Below are the code and all the weights of a small trained network. Each question names an input and a target symbol and asks about switching units off, where a switched-off unit gives its printed mean instead of its output.

import numpy as np


def w(rows, s, z=0):
    codes = np.array(rows[::2]) - 128.0
    scale = np.full(codes.shape[1], s)
    scale[-1] = z or s
    return codes * scale


def f(y):
    return np.maximum(y, 0)


def softmax(a):
    e = np.exp(a - a.max(-1, keepdims=True))
    return e / e.sum(-1, keepdims=True)


def log_softmax(a):
    a = a - a.max(-1, keepdims=True)
    return a - np.log(np.exp(a).sum(-1, keepdims=True))


def net(x, mask):
    ids = ['αδεζθλξπστψω'.index(c) for c in x.split()]
    T = len(ids)
    res = E[ids] + P[:T]
    r = res
    for j in range(2):
        rows = slice(4 * j, 4 * j + 4)
        q, k, v = (r @ M[0][rows].T for M in (Q, K, V))
        z = softmax(np.where(np.tri(T) > 0, q @ k.T / 4**0.5, -1e9)) @ v
        o = O[0][rows]
        res = res + np.where(mask[j], z, o[:, -1]) @ o[:, :-1]
    y = f(res @ A[0][:, :-1].T + A[0][:, -1])
    res = res + np.where(mask[2:6], y, B[0][:, -1]) @ B[0][:, :-1]
    return log_softmax(res[-1] @ U[:, :-1].T + U[:, -1])


Q, K, V, O, A, B = {}, {}, {}, {}, {}, {}
E = w([
[211,212,134,48,103],'α',
[159,103,128,223,40],'δ',
[44,237,159,37,47],'ε',
[48,116,37,156,130],'ζ',
[179,219,148,163,85],'θ',
[99,6,181,96,136],'λ',
[153,184,253,163,115],'ξ',
[130,125,27,109,208],'π',
[165,2,133,95,186],'σ',
[70,85,69,89,190],'τ',
[123,153,196,157,111],'ψ',
[150,36,76,218,52],'ω',
],0.015)
P = w([
[255,81,201,36,128],'0',
[212,67,156,146,103],'1',
[134,130,151,189,160],'2',
[140,151,160,191,142],'3',
[128,140,137,165,163],'4',
[189,123,92,68,147],'5',
[113,97,67,109,184],'6',
[125,139,112,132,160],'7',
[175,88,44,111,124],'8',
],0.0052)
Q[0] = w([
[161,78,134,35,85],'head 0',
[87,144,117,95,143],'head 0',
[108,51,213,124,117],'head 0',
[93,117,118,112,147],'head 0',
[105,249,90,158,109],'head 1',
[139,194,174,145,202],'head 1',
[62,105,96,46,109],'head 1',
[113,128,99,145,184],'head 1',
],0.012)
K[0] = w([
[199,81,254,43,189],'head 0',
[180,69,147,173,58],'head 0',
[135,2,138,20,169],'head 0',
[126,115,113,58,72],'head 0',
[205,224,116,200,168],'head 1',
[208,171,23,151,47],'head 1',
[153,104,85,86,242],'head 1',
[228,95,109,212,125],'head 1',
],0.009)
V[0] = w([
[147,64,215,114,190],'head 0',
[169,191,126,92,249],'head 0',
[207,193,212,103,85],'head 0',
[211,126,60,175,144],'head 0',
[139,150,74,191,183],'head 1',
[135,99,209,184,136],'head 1',
[54,99,73,96,86],'head 1',
[158,115,85,156,3],'head 1',
],0.0081)
O[0] = w([
[128,107,160,254,149,229],'head 0',
[106,174,68,98,214,28],'head 0',
[120,252,191,193,115,254],'head 0',
[169,136,119,113,134,211],'head 0',
[183,148,168,24,133,20],'head 1',
[120,101,136,104,197,196],'head 1',
[132,97,138,212,73,53],'head 1',
[208,74,30,81,76,214],'head 1',
],0.0081,0.0018)
A[0] = w([
[254,199,149,89,60,142],'neuron 0',
[63,199,50,107,148,194],'neuron 1',
[164,165,238,127,179,87],'neuron 2',
[216,113,30,209,147,254],'neuron 3',
],0.008,0.0014)
B[0] = w([
[135,121,117,254,170,248],'neuron 0',
[218,87,166,76,28,185],'neuron 1',
[71,76,67,63,110,179],'neuron 2',
[130,187,182,37,167,254],'neuron 3',
],0.0097,0.0077)
U = w([
[146,218,47,203,171,223],'α',
[219,125,97,186,100,216],'δ',
[113,152,123,158,34,254],'ε',
[169,52,2,131,21,92],'ζ',
[160,147,104,155,120,57],'θ',
[139,78,185,164,108,57],'λ',
[82,197,113,141,166,130],'ξ',
[164,190,103,66,178,233],'π',
[157,151,251,113,216,42],'σ',
[135,117,94,133,116,104],'τ',
[139,176,188,137,151,12],'ψ',
[204,71,54,160,73,52],'ω',
],0.0076,0.0025)

Each question gives the input, a string of symbols that net reads in full, and the target symbol t.
The units are the heads (4 rows each of Q, K, V and O) and the neurons (one row each of A and B). Each row of codes is followed by its name. A weight is (code - 128) times the scale printed after its matrix; where a second scale follows, it is the last column's (O, A, B and U).
mask holds one flag per unit, heads first, then neurons. A switched-off unit (its flag False) gives its mean, the last column of its rows in O or B, instead of its output. The means were averaged over made-up inputs and are rounded, as every weight is.
A unit's drop is (log p(t) with every unit on - log p(t) with that unit switched off) / (log p(t) with every unit on - log p(t) with every unit switched off).
most important unit: the unit with the biggest drop
k most important neurons: the k neurons with the biggest drops, biggest first
which heads matter: for each layer, one digit per head in row order, 1 if its drop is at least 0.15 and else 0, layers parted by /
drop of u: that unit's drop, to one decimal
input α δ ψ σ λ λ ψ ζ, target ζ: most important unit => head 0
input τ α τ π, target π: 2 most important neurons => [neuron 0; neuron 3]
input σ δ π ψ π π δ, target π: which heads matter => 10
input π δ ξ δ τ θ, target α: 2 most important neurons => [neuron 0; neuron 1]
input δ π ε σ ω σ ξ σ α, target α: which heads matter => 00
input σ π ξ, target π: which heads matter => 11
input δ λ δ ξ α δ σ, target σ: 2 most important neurons => [neuron 3; neuron 2]
input ω δ δ ψ π π α, target α: 2 most important neurons => [neuron 0; neuron 1]
input ε ω λ λ ε ε, target ε: which heads matter => 01
input δ ψ ζ π, target π: which heads matter => 01
input θ π θ π λ σ, target σ: drop of neuron 3 => 0.3
input π α ζ, target ζ: drop of neuron 1 => 0.1
input α α δ, target α: drop of neuron 1 => 0.3
input α ω π δ, target π: most important neuron => [neuron 3]
